Below is a small trained network, with its code and all its weights. Each question gives an input and a class and asks what happens when units are switched off, that is, made to give their printed mean instead of their output.

import numpy as np


def w(rows, s, z=0):
    codes = np.array(rows[::2]) - 128.0
    scale = np.full(codes.shape[1], s)
    scale[-1] = z or s
    return codes * scale


def norm(h):
    return h / np.sqrt((h * h).mean(-1, keepdims=True) + 1e-5)


def f(y):
    return y / 2 * (1 + np.tanh(0.7978845608 * (y + 0.044715 * y**3)))


def log_softmax(a):
    a = a - a.max(-1, keepdims=True)
    return a - np.log(np.exp(a).sum(-1, keepdims=True))


def net(x, mask):
    res = np.array(x, float).reshape(1, 8) / 4 @ E
    u = 0
    for l in range(2):
        y = f(norm(res) @ A[l][:, :-1].T + A[l][:, -1])
        res = res + np.where(mask[u : u + 12], y, B[l][:, -1]) @ B[l][:, :-1]
        u += 12
    return log_softmax(norm(res)[-1] @ U[:, :-1].T + U[:, -1])


A, B = {}, {}
E = w([
[200,78,56,44,154,44,184,62],'x0',
[131,128,130,127,131,127,127,128],'x1',
[6,76,175,85,2,82,171,114],'x2',
[123,129,126,128,127,125,128,125],'x3',
[125,128,128,125,129,132,129,125],'x4',
[127,130,124,131,126,126,130,127],'x5',
[145,233,193,179,20,231,242,29],'x6',
[131,128,131,124,131,130,126,129],'x7',
],0.0015)
A[0] = w([
[218,155,106,104,105,149,237,53,20],'L0N0',
[91,209,177,160,79,223,131,74,57],'L0N1',
[80,120,73,112,147,116,105,99,81],'L0N2',
[101,114,133,96,130,139,150,169,21],'L0N3',
[180,10,43,44,144,37,99,91,130],'L0N4',
[2,40,122,87,85,67,78,199,34],'L0N5',
[109,128,135,148,161,130,52,152,15],'L0N6',
[86,89,187,110,52,147,193,101,60],'L0N7',
[127,111,136,155,152,143,83,163,9],'L0N8',
[136,93,189,57,121,90,192,108,79],'L0N9',
[166,77,70,148,213,111,60,148,98],'L0N10',
[92,83,148,125,71,101,116,182,161],'L0N11',
],0.0037,0.0016)
B[0] = w([
[139,170,60,38,155,237,156,62,165],'L0N0',
[126,85,136,188,192,88,85,227,199],'L0N1',
[148,126,148,196,82,155,131,163,129],'L0N2',
[120,133,146,205,81,150,110,92,112],'L0N3',
[150,151,229,234,136,103,200,144,254],'L0N4',
[190,104,166,1,124,239,32,192,230],'L0N5',
[82,138,65,79,23,86,134,88,137],'L0N6',
[80,77,49,122,73,23,89,150,167],'L0N7',
[74,216,88,89,59,72,103,120,126],'L0N8',
[48,201,91,63,89,29,163,109,140],'L0N9',
[80,111,43,160,16,70,68,62,208],'L0N10',
[63,115,145,114,130,213,57,120,172],'L0N11',
],0.003,0.0034)
A[1] = w([
[82,81,131,116,198,74,150,199,100],'L1N0',
[27,132,3,164,56,131,44,183,64],'L1N1',
[56,112,75,9,39,112,135,73,7],'L1N2',
[233,83,139,200,203,147,93,183,60],'L1N3',
[119,109,192,247,126,88,45,200,80],'L1N4',
[5,94,89,145,45,113,204,178,78],'L1N5',
[69,65,214,41,133,95,141,179,83],'L1N6',
[141,100,135,118,28,12,219,39,100],'L1N7',
[154,113,129,238,131,48,147,110,36],'L1N8',
[33,52,243,111,60,68,202,203,47],'L1N9',
[30,50,134,90,15,44,104,101,56],'L1N10',
[38,75,163,83,88,139,59,155,79],'L1N11',
],0.0039,0.0022)
B[1] = w([
[174,169,177,156,118,200,185,94,144],'L1N0',
[71,165,129,93,42,85,148,37,226],'L1N1',
[169,199,46,148,140,100,29,93,150],'L1N2',
[16,154,192,175,84,142,105,176,178],'L1N3',
[156,160,57,83,144,128,121,73,254],'L1N4',
[107,62,176,207,45,92,134,102,167],'L1N5',
[133,105,154,106,165,135,180,190,196],'L1N6',
[88,132,75,106,108,143,2,168,175],'L1N7',
[211,35,124,169,193,152,100,205,151],'L1N8',
[159,100,163,71,149,75,225,68,234],'L1N9',
[149,204,148,176,221,202,139,160,217],'L1N10',
[136,86,82,180,105,128,108,149,223],'L1N11',
],0.0044,0.0033)
U = w([
[31,222,6,100,30,32,8,35,238],'0',
[235,31,75,225,238,19,38,208,116],'1',
[13,27,197,6,25,203,12,250,61],'2',
[208,22,254,27,227,23,240,220,27],'3',
[55,225,198,254,199,236,106,201,164],'4',
[226,233,29,66,231,221,243,21,6],'5',
[21,80,227,204,20,59,243,58,175],'6',
],0.006,0.0022)

Each question gives the input, the list of numbers given to net, and the class t.
The units are the neurons (one row each of A and B). Each row of codes is followed by its name. A weight is (code - 128) times the scale printed after its matrix; where a second scale follows, it is the last column's (A, B and U).
mask holds one flag per neuron, layer by layer. A switched-off neuron (its flag False) gives its mean, the last column of its row in B, instead of its output. The means were averaged over made-up inputs and are rounded, as every weight is.
A unit's drop is (log p(t) with every unit on - log p(t) with that unit switched off) / (log p(t) with every unit on - log p(t) with every unit switched off).
The circuit of an input: a set's keep is (log p(t) with only the set's units on - log p(t) with every unit switched off) / (log p(t) with every unit on - log p(t) with every unit switched off). Starting from the 12 units with the biggest drops (on a tie, the unit counted first), units are removed one at a time, each time the one whose removal leaves the highest keep (on an exact tie, the one counted first), for as long as the keep stays at least 0.8.
units of the circuit, in order: the units of the circuit, biggest drop first
k most important neurons: the k neurons with the biggest drops, biggest first
top k neurons in layer l: the k neurons of layer l with the biggest drops, biggest first
drop of u: that unit's drop, to one decimal
input [-2,-8,7,-1,-5,-4,0,-6], class 2: units of the circuit, in order -> [L0N5]
input [1,-6,6,-3,3,-1,4,-7], class 0: top 2 neurons in layer 0 -> [L0N4; L0N7]
input [3,-7,-3,2,-5,-5,0,8], class 1: top 3 neurons in layer 0 -> [L0N5; L0N10; L0N4]
input [1,5,8,6,0,-1,-4,-8], class 3: 2 most important neurons -> [L1N9; L0N4]
input [3,-3,4,-1,-5,-1,-7,1], class 3: units of the circuit, in order -> [L0N4; L1N9]
input [-8,7,1,6,5,-2,2,7], class 6: 3 most important neurons -> [L0N5; L1N10; L1N7]
input [-3,7,0,1,0,2,-6,3], class 0: units of the circuit, in order -> [L0N10; L1N1]
input [8,8,8,-5,1,-8,5,-4], class 0: 2 most important neurons -> [L1N7; L1N2]
input [1,-3,4,-1,-6,-8,-7,1], class 3: top 3 neurons in layer 1 -> [L1N7; L1N9; L1N6]
input [7,-3,-4,-6,-7,7,0,6], class 1: top 3 neurons in layer 0 -> [L0N4; L0N5; L0N10]
input [8,0,7,1,-3,-6,-1,-8], class 3: top 2 neurons in layer 0 -> [L0N4; L0N10]
input [-7,4,1,3,6,4,4,2], class 6: 3 most important neurons -> [L0N5; L1N10; L0N7]
input [3,-2,1,7,-4,0,6,-4], class 0: 2 most important neurons -> [L0N7; L0N0]
input [0,-4,-7,7,-2,3,2,6], class 4: units of the circuit, in order -> [L1N3]
input [0,-4,-3,1,-3,1,5,-8], class 4: 3 most important neurons -> [L0N1; L1N3; L1N4]
input [2,2,6,-2,6,-2,-4,-7], class 3: 2 most important neurons -> [L0N4; L1N9]
input [-4,-8,0,4,-6,4,-1,5], class 0: top 2 neurons in layer 1 -> [L1N1; L1N8]
input [2,7,6,1,5,-7,-2,2], class 3: drop of L0N4 -> 0.1
input [-4,3,-7,1,-8,7,-8,-4], class 0: drop of L1N1 -> 0.1
input [-2,-2,-2,7,7,7,-2,6], class 0: drop of L0N3 -> 0.0
input [5,-6,5,-6,-4,8,-3,-5], class 3: drop of L0N4 -> 0.1
input [-1,-8,-2,-3,3,-3,-2,2], class 0: most important neuron -> [L1N1]
